Here is a tiny trained network, its code and every weight. The questions are about switching its units off for an input and a class, where a switched-off unit gives its printed mean instead of its output.

import numpy as np


def w(rows, s, z=0):
    codes = np.array(rows[::2]) - 128.0
    scale = np.full(codes.shape[1], s)
    scale[-1] = z or s
    return codes * scale


def norm(h):
    return h / np.sqrt((h * h).mean(-1, keepdims=True) + 1e-5)


def f(y):
    return np.maximum(y, 0)


def log_softmax(a):
    a = a - a.max(-1, keepdims=True)
    return a - np.log(np.exp(a).sum(-1, keepdims=True))


def net(x, mask):
    res = np.array(x, float).reshape(1, 5) / 4 @ E
    u = 0
    for l in range(3):
        y = f(norm(res) @ A[l][:, :-1].T + A[l][:, -1])
        res = res + np.where(mask[u : u + 8], y, B[l][:, -1]) @ B[l][:, :-1]
        u += 8
    return log_softmax(norm(res)[-1] @ U[:, :-1].T + U[:, -1])


A, B = {}, {}
E = w([
[68,219,119,254,78,162,138,71],'x0',
[97,216,97,118,231,89,131,164],'x1',
[113,174,50,47,49,114,172,111],'x2',
[122,162,227,120,98,161,208,229],'x3',
[210,187,123,146,100,108,76,173],'x4',
],0.001)
A[0] = w([
[222,240,127,127,130,137,12,201,69],'L0N0',
[168,79,148,206,221,145,91,129,68],'L0N1',
[221,194,144,113,77,159,4,160,37],'L0N2',
[5,64,139,89,185,175,202,76,4],'L0N3',
[63,185,200,196,76,138,138,155,133],'L0N4',
[141,182,6,42,82,147,213,75,64],'L0N5',
[171,105,192,207,219,192,110,96,59],'L0N6',
[139,70,189,81,119,77,140,232,134],'L0N7',
],0.0019,0.0026)
B[0] = w([
[77,56,111,155,129,84,230,114,197],'L0N0',
[87,150,150,66,65,105,106,155,184],'L0N1',
[105,61,87,179,139,57,239,123,161],'L0N2',
[100,43,81,201,120,52,253,147,156],'L0N3',
[165,160,106,121,156,168,130,91,246],'L0N4',
[69,123,183,133,82,71,67,182,205],'L0N5',
[66,150,138,86,48,92,101,162,181],'L0N6',
[172,171,94,118,147,180,125,87,249],'L0N7',
],0.0031,0.0013)
A[1] = w([
[253,177,97,175,88,72,106,179,163],'L1N0',
[158,81,83,66,165,74,46,91,112],'L1N1',
[97,147,91,174,109,92,67,52,113],'L1N2',
[33,165,102,71,250,116,140,148,69],'L1N3',
[38,75,144,134,174,152,168,110,72],'L1N4',
[122,110,85,123,140,91,37,64,6],'L1N5',
[132,64,219,239,226,131,60,167,137],'L1N6',
[114,45,180,84,62,177,149,41,84],'L1N7',
],0.0025,0.0026)
B[1] = w([
[23,14,144,140,155,104,197,55,241],'L1N0',
[85,128,131,137,180,224,123,154,250],'L1N1',
[86,110,135,136,211,208,113,175,229],'L1N2',
[244,155,123,226,105,63,78,164,219],'L1N3',
[117,63,90,131,102,51,207,132,169],'L1N4',
[73,61,54,131,175,213,58,193,163],'L1N5',
[64,168,87,24,4,63,140,93,231],'L1N6',
[212,178,100,221,133,58,67,175,229],'L1N7',
],0.0026,0.0016)
A[2] = w([
[71,147,149,75,66,73,84,132,22],'L2N0',
[201,90,143,176,69,142,104,114,2],'L2N1',
[129,68,107,124,65,185,95,75,173],'L2N2',
[159,182,228,113,101,195,226,197,113],'L2N3',
[82,164,86,60,45,110,111,147,23],'L2N4',
[116,222,88,145,206,61,119,124,104],'L2N5',
[86,208,148,212,134,198,95,43,56],'L2N6',
[217,69,135,3,202,110,92,145,92],'L2N7',
],0.0032,0.0017)
B[2] = w([
[87,138,183,74,82,85,78,148,169],'L2N0',
[203,200,119,157,175,52,120,186,161],'L2N1',
[169,181,136,124,188,84,127,201,249],'L2N2',
[88,71,34,132,205,138,14,105,239],'L2N3',
[91,88,253,123,106,96,68,106,171],'L2N4',
[218,91,165,142,86,120,106,157,220],'L2N5',
[163,122,163,31,110,177,195,109,224],'L2N6',
[96,203,162,162,66,203,193,63,239],'L2N7',
],0.0037,0.0021)
U = w([
[140,184,163,99,109,237,206,67,253],'0',
[94,99,59,127,207,177,38,135,136],'1',
[71,132,204,82,58,68,70,138,126],'2',
[255,166,136,182,133,74,117,173,86],'3',
[99,62,94,174,123,66,236,110,18],'4',
],0.0085,0.00064)

Each question gives the input, the list of numbers given to net, and the class t.
The units are the neurons (one row each of A and B). Each row of codes is followed by its name. A weight is (code - 128) times the scale printed after its matrix; where a second scale follows, it is the last column's (A, B and U).
mask holds one flag per neuron, layer by layer. A switched-off neuron (its flag False) gives its mean, the last column of its row in B, instead of its output. The means were averaged over made-up inputs and are rounded, as every weight is.
A unit's drop is (log p(t) with every unit on - log p(t) with that unit switched off) / (log p(t) with every unit on - log p(t) with every unit switched off).
The circuit of an input: a set's keep is (log p(t) with only the set's units on - log p(t) with every unit switched off) / (log p(t) with every unit on - log p(t) with every unit switched off). Starting from the 12 units with the biggest drops (on a tie, the unit counted first), units are removed one at a time, each time the one whose removal leaves the highest keep (on an exact tie, the one counted first), for as long as the keep stays at least 0.8.
units of the circuit, in order: the units of the circuit, biggest drop first
k most important neurons: the k neurons with the biggest drops, biggest first
k most important neurons of layer l: the k neurons of layer l with the biggest drops, biggest first
input [8,7,-1,6,4], class 0: units of the circuit, in order -> L2N6, L0N4
input [1,-7,7,0,-6], class 2: units of the circuit, in order -> L0N5, L2N4
input [-2,8,2,-6,0], class 3: units of the circuit, in order -> L2N5
input [-6,-3,-8,-7,2], class 2: 2 most important neurons of layer 1 -> L1N6, L1N2
input [5,-2,-7,5,6], class 2: units of the circuit, in order -> L1N6, L2N0
input [-5,7,1,0,0], class 3: 3 most important neurons -> L1N3, L2N5, L2N6
input [-3,7,-2,-5,0], class 3: 3 most important neurons -> L1N3, L2N5, L2N3
input [-3,0,5,-5,8], class 4: 2 most important neurons of layer 0 -> L0N2, L0N0
input [-3,8,3,-6,-4], class 3: 2 most important neurons -> L1N3, L2N5
input [-6,7,-7,3,2], class 2: 3 most important neurons -> L1N6, L0N4, L1N7
input [3,-3,-8,8,-1], class 1: 3 most important neurons -> L2N3, L0N4, L0N5
input [5,6,-4,6,7], class 4: 2 most important neurons of layer 0 -> L0N0, L0N7
input [-5,5,-1,1,7], class 4: 2 most important neurons -> L0N0, L1N0
input [-7,5,5,5,0], class 0: units of the circuit, in order -> L2N7
input [-5,-5,-1,-4,-3], class 0: 4 most important neurons -> L2N7, L1N3, L1N1, L2N3
input [6,-8,8,-4,-4], class 2: units of the circuit, in order -> L0N5, L2N4
input [-5,2,-8,-6,7], class 2: 2 most important neurons of layer 0 -> L0N1, L0N4
input [3,4,-4,6,-3], class 1: 2 most important neurons -> L2N3, L0N4
input [-2,4,-4,4,3], class 1: 4 most important neurons -> L2N3, L0N7, L1N7, L0N5
input [6,0,-4,-4,1], class 0: units of the circuit, in order -> L2N6
input [-3,-6,0,-6,8], class 4: 2 most important neurons of layer 1 -> L1N0, L1N3
input [-2,3,-2,4,4], class 1: 2 most important neurons of layer 1 -> L1N7, L1N4
input [1,7,-4,-6,0], class 3: 3 most important neurons -> L1N3, L2N5, L2N3
input [-8,-8,5,4,0], class 0: 4 most important neurons -> L2N7, L1N3, L0N7, L2N5
input [4,-1,3,-1,3], class 0: 2 most important neurons of layer 2 -> L2N6, L2N3
input [-6,4,3,0,7], class 4: units of the circuit, in order -> L0N0, L1N0
